Below is a small trained network, with its code and all its weights. Each question gives an input and a class and asks what happens when units are switched off, that is, made to give their printed mean instead of their output.

import numpy as np


def w(rows, s, z=0):
    codes = np.array(rows[::2]) - 128.0
    scale = np.full(codes.shape[1], s)
    scale[-1] = z or s
    return codes * scale


def norm(h):
    return h / np.sqrt((h * h).mean(-1, keepdims=True) + 1e-5)


def f(y):
    return y / 2 * (1 + np.tanh(0.7978845608 * (y + 0.044715 * y**3)))


def log_softmax(a):
    a = a - a.max(-1, keepdims=True)
    return a - np.log(np.exp(a).sum(-1, keepdims=True))


def net(x, mask):
    res = np.array(x, float).reshape(1, 3) / 4 @ E
    u = 0
    for l in range(4):
        y = f(norm(res) @ A[l][:, :-1].T + A[l][:, -1])
        res = res + np.where(mask[u : u + 7], y, B[l][:, -1]) @ B[l][:, :-1]
        u += 7
    return log_softmax(norm(res)[-1] @ U[:, :-1].T + U[:, -1])


A, B = {}, {}
E = w([
[102,59,127,110,82,205,203,222,120,199],'x0',
[102,135,144,85,148,214,135,133,150,90],'x1',
[249,88,158,158,60,131,223,41,116,189],'x2',
],0.0021)
A[0] = w([
[121,164,162,87,165,110,130,123,89,157,62],'0.n0',
[113,180,191,17,140,75,127,120,136,199,70],'0.n1',
[217,128,113,127,100,28,205,97,97,189,53],'0.n2',
[211,128,129,167,125,2,66,10,140,102,195],'0.n3',
[216,134,120,130,121,103,192,48,118,157,9],'0.n4',
[145,155,143,94,152,128,133,48,141,141,53],'0.n5',
[112,160,103,101,144,26,37,92,103,107,72],'0.n6',
],0.0053,0.0013)
B[0] = w([
[100,139,152,197,119,159,125,102,104,123,124],'0.n0',
[117,141,132,155,109,117,132,126,145,99,124],'0.n1',
[167,32,191,214,165,145,153,221,176,153,214],'0.n2',
[71,177,155,2,122,132,213,102,138,247,254],'0.n3',
[129,57,130,192,61,242,60,61,219,34,202],'0.n4',
[184,148,179,131,171,90,161,134,54,122,148],'0.n5',
[122,176,131,120,153,45,60,94,131,89,192],'0.n6',
],0.0042,0.0073)
A[1] = w([
[61,117,65,178,99,96,14,115,154,83,34],'1.n0',
[222,108,147,136,112,176,169,50,138,100,39],'1.n1',
[160,106,190,239,181,122,115,109,109,68,41],'1.n2',
[113,160,159,171,177,97,78,145,86,62,82],'1.n3',
[199,153,75,154,87,154,86,68,76,2,1],'1.n4',
[147,152,146,149,168,169,120,53,140,87,13],'1.n5',
[167,132,144,125,103,151,175,99,108,148,36],'1.n6',
],0.0067,0.00059)
B[1] = w([
[170,128,130,133,155,207,68,140,194,39,196],'1.n0',
[96,103,119,166,68,132,94,3,143,93,255],'1.n1',
[121,180,95,63,151,116,135,134,121,130,167],'1.n2',
[156,110,179,140,149,166,120,133,233,109,185],'1.n3',
[26,89,39,155,61,183,86,186,39,140,144],'1.n4',
[137,94,96,113,128,80,199,202,88,181,159],'1.n5',
[97,101,145,152,165,160,65,111,170,65,180],'1.n6',
],0.0048,0.0042)
A[2] = w([
[150,203,133,86,158,94,129,77,103,155,77],'2.n0',
[189,172,94,119,85,100,118,143,114,127,91],'2.n1',
[111,209,114,74,136,80,160,68,100,96,106],'2.n2',
[109,173,151,135,170,2,97,108,135,155,54],'2.n3',
[124,121,106,93,125,214,141,187,125,106,2],'2.n4',
[177,112,95,115,108,149,175,107,130,97,96],'2.n5',
[202,119,166,148,90,157,158,47,130,107,14],'2.n6',
],0.0075,0.00046)
B[2] = w([
[113,222,140,105,78,165,179,179,2,116,181],'2.n0',
[148,62,179,127,196,150,169,155,122,136,106],'2.n1',
[49,114,119,59,240,88,134,249,36,227,183],'2.n2',
[99,139,126,7,144,231,183,125,31,158,191],'2.n3',
[107,187,159,35,170,82,161,82,36,195,206],'2.n4',
[2,165,176,140,127,81,116,130,192,156,149],'2.n5',
[57,9,204,113,160,178,139,145,232,211,253],'2.n6',
],0.0039,0.0051)
A[3] = w([
[112,172,66,154,56,117,132,78,80,61,2],'3.n0',
[197,106,151,163,202,153,77,110,157,36,116],'3.n1',
[90,131,94,158,132,132,119,114,81,59,54],'3.n2',
[137,149,136,134,154,58,116,49,69,111,117],'3.n3',
[137,147,71,118,116,89,157,80,164,98,81],'3.n4',
[197,125,91,252,93,26,153,212,100,150,130],'3.n5',
[228,124,211,158,66,156,202,2,192,100,23],'3.n6',
],0.0058,0.00066)
B[3] = w([
[53,44,60,99,53,157,116,62,159,69,109],'3.n0',
[235,158,84,56,133,67,79,175,204,147,184],'3.n1',
[142,91,54,74,46,149,86,71,201,199,116],'3.n2',
[52,78,109,88,138,192,148,232,123,140,124],'3.n3',
[116,148,142,160,126,192,59,193,130,186,109],'3.n4',
[254,57,35,146,131,51,196,148,84,123,126],'3.n5',
[12,51,188,171,141,109,158,138,161,183,254],'3.n6',
],0.0047,0.005)
U = w([
[215,80,68,199,116,68,179,161,79,139,100],'0',
[196,183,104,110,157,132,19,157,224,66,138],'1',
[149,193,118,254,91,120,109,108,82,78,4],'2',
[70,22,191,205,102,158,138,87,223,172,192],'3',
[87,205,139,45,168,129,152,157,39,173,187],'4',
[107,113,54,180,56,153,85,91,102,85,51],'5',
],0.0076,0.0037)

Each question gives the input, the list of numbers given to net, and the class t.
The units are the neurons (one row each of A and B). Each row of codes is followed by its name. A weight is (code - 128) times the scale printed after its matrix; where a second scale follows, it is the last column's (A, B and U).
mask holds one flag per neuron, layer by layer. A switched-off neuron (its flag False) gives its mean, the last column of its row in B, instead of its output. The means were averaged over made-up inputs and are rounded, as every weight is.
A unit's drop is (log p(t) with every unit on - log p(t) with that unit switched off) / (log p(t) with every unit on - log p(t) with every unit switched off).
top k neurons: the k neurons with the biggest drops, biggest first
top k neurons in layer l: the k neurons of layer l with the biggest drops, biggest first
drop when u is switched off: that unit's drop, to one decimal
input [1,1,-3], class 1: top neuron : (0.n3)
input [8,3,2], class 4: top 2 neurons : (0.n4, 1.n1)
input [-8,6,-7], class 1: top 3 neurons : (0.n3, 1.n0, 1.n3)
input [6,-3,-1], class 0: top 2 neurons in layer 0 : (0.n4, 0.n3)
input [1,7,-4], class 4: top 3 neurons : (0.n6, 2.n4, 1.n1)
input [-2,8,-4], class 1: top 4 neurons : (0.n3, 1.n0, 1.n3, 0.n4)
input [-2,7,-1], class 4: top 3 neurons : (0.n4, 2.n4, 1.n4)
input [-6,-8,-8], class 4: top 2 neurons : (0.n4, 0.n3)
input [-2,-3,-6], class 1: top 2 neurons : (0.n3, 1.n0)
input [2,7,-6], class 4: top 4 neurons : (2.n4, 0.n6, 1.n1, 0.n4)
input [3,0,-2], class 4: top 2 neurons : (0.n6, 1.n1)
input [4,-3,-2], class 0: top 3 neurons : (0.n4, 1.n0, 0.n3)
input [5,-3,-6], class 4: top 2 neurons in layer 1 : (1.n1, 1.n6)
input [4,-5,-6], class 1: drop when 0.n3 is switched off : 1.5
input [-3,-1,-8], class 1: drop when 0.n3 is switched off : 0.5
input [5,-4,-2], class 0: drop when 1.n0 is switched off : 0.8
input [-1,7,3], class 5: drop when 1.n2 is switched off : 0.0
input [5,-8,-4], class 0: top neuron in layer 1 : (1.n2)
